Below is a small trained network, with its code and all its weights. Each question gives an input and a class and asks what happens when units are switched off, that is, made to give their printed mean instead of their output.

import numpy as np


def w(rows, s, z=0):
    codes = np.array(rows[::2]) - 128.0
    scale = np.full(codes.shape[1], s)
    scale[-1] = z or s
    return codes * scale


def norm(h):
    return h / np.sqrt((h * h).mean(-1, keepdims=True) + 1e-5)


def f(y):
    return y / 2 * (1 + np.tanh(0.7978845608 * (y + 0.044715 * y**3)))


def log_softmax(a):
    a = a - a.max(-1, keepdims=True)
    return a - np.log(np.exp(a).sum(-1, keepdims=True))


def net(x, mask):
    res = np.array(x, float).reshape(1, 3) / 4 @ E
    u = 0
    for l in range(4):
        y = f(norm(res) @ A[l][:, :-1].T + A[l][:, -1])
        res = res + np.where(mask[u : u + 4], y, B[l][:, -1]) @ B[l][:, :-1]
        u += 4
    return log_softmax(norm(res)[-1] @ U[:, :-1].T + U[:, -1])


A, B = {}, {}
E = w([
[155,2,162],'x0',
[3,111,147],'x1',
[139,148,184],'x2',
],0.0038)
A[0] = w([
[126,100,57,25],'L0N1',
[110,150,154,67],'L0N2',
[145,162,248,2],'L0N3',
[130,151,119,88],'L0N4',
],0.016,0.0042)
B[0] = w([
[113,102,53,157],'L0N1',
[78,162,121,129],'L0N2',
[120,70,4,250],'L0N3',
[117,175,110,124],'L0N4',
],0.013,0.0019)
A[1] = w([
[235,145,146,4],'L1N1',
[166,95,158,235],'L1N2',
[9,103,189,51],'L1N3',
[91,117,33,185],'L1N4',
],0.012,0.0035)
B[1] = w([
[79,173,26,156],'L1N1',
[69,79,143,190],'L1N2',
[119,154,53,200],'L1N3',
[246,102,160,253],'L1N4',
],0.014,0.0057)
A[2] = w([
[172,222,136,32],'L2N1',
[169,84,11,180],'L2N2',
[104,113,147,126],'L2N3',
[137,219,203,251],'L2N4',
],0.013,0.0028)
B[2] = w([
[184,40,58,158],'L2N1',
[91,206,234,254],'L2N2',
[119,117,93,126],'L2N3',
[65,2,104,153],'L2N4',
],0.011,0.0095)
A[3] = w([
[43,60,199,198],'L3N1',
[99,180,134,2],'L3N2',
[13,132,27,43],'L3N3',
[60,254,68,55],'L3N4',
],0.0068,0.0036)
B[3] = w([
[251,64,16,253],'L3N1',
[19,18,238,102],'L3N2',
[236,255,183,188],'L3N3',
[70,187,152,204],'L3N4',
],0.0067,0.0031)
U = w([
[255,129,235,54],'0',
[65,210,137,253],'1',
[145,20,47,70],'2',
],0.017,0.0018)

Each question gives the input, the list of numbers given to net, and the class t.
The units are the neurons (one row each of A and B). Each row of codes is followed by its name. A weight is (code - 128) times the scale printed after its matrix; where a second scale follows, it is the last column's (A, B and U).
mask holds one flag per neuron, layer by layer. A switched-off neuron (its flag False) gives its mean, the last column of its row in B, instead of its output. The means were averaged over made-up inputs and are rounded, as every weight is.
A unit's drop is (log p(t) with every unit on - log p(t) with that unit switched off) / (log p(t) with every unit on - log p(t) with every unit switched off).
The circuit of an input: a set's keep is (log p(t) with only the set's units on - log p(t) with every unit switched off) / (log p(t) with every unit on - log p(t) with every unit switched off). Starting from the 12 units with the biggest drops (on a tie, the unit counted first), units are removed one at a time, each time the one whose removal leaves the highest keep (on an exact tie, the one counted first), for as long as the keep stays at least 0.8.
circuit, biggest first: the units of the circuit, biggest drop first
top k neurons: the k neurons with the biggest drops, biggest first
k most important neurons of layer l: the k neurons of layer l with the biggest drops, biggest first
drop when u is switched off: that unit's drop, to one decimal
input [8,-2,4], class 2: most important neuron of layer 1 => L1N4
input [8,7,-8], class 0: top 3 neurons => L2N2, L1N3, L0N1
input [4,-7,-6], class 1: top 4 neurons => L2N2, L1N1, L0N3, L1N4
input [-7,-8,-4], class 1: circuit, biggest first => L1N4, L0N3
input [7,7,4], class 1: circuit, biggest first => L1N3, L2N1
input [2,6,-8], class 0: top 2 neurons => L1N4, L0N1
input [-7,-7,6], class 1: top 2 neurons => L1N1, L1N4
input [-7,6,-1], class 2: 2 most important neurons of layer 1 => L1N1, L1N2
input [8,0,-2], class 2: top 2 neurons => L1N4, L2N2
input [-5,-6,-5], class 1: 2 most important neurons of layer 0 => L0N3, L0N2
input [-3,-3,0], class 1: top 4 neurons => L1N4, L1N1, L0N2, L0N3
input [-1,1,0], class 1: top 4 neurons => L1N4, L0N3, L0N2, L1N3
input [-4,3,3], class 2: 2 most important neurons of layer 2 => L2N1, L2N4
input [-4,3,-8], class 0: circuit, biggest first => L1N4
input [-7,-7,-5], class 1: 2 most important neurons of layer 3 => L3N1, L3N4
input [6,0,-3], class 2: top 3 neurons => L0N3, L1N4, L2N2
input [-8,7,-8], class 0: 2 most important neurons of layer 2 => L2N1, L2N2
input [-8,6,-1], class 2: 2 most important neurons of layer 2 => L2N4, L2N2
input [-5,-8,-5], class 1: top 3 neurons => L1N1, L0N3, L1N4
input [-7,5,-2], class 2: most important neuron of layer 1 => L1N1
input [-3,-6,2], class 1: drop when L1N1 is switched off => 1.6
input [-6,2,1], class 2: drop when L1N4 is switched off => 0.0
input [3,7,3], class 1: drop when L1N3 is switched off => 1.5
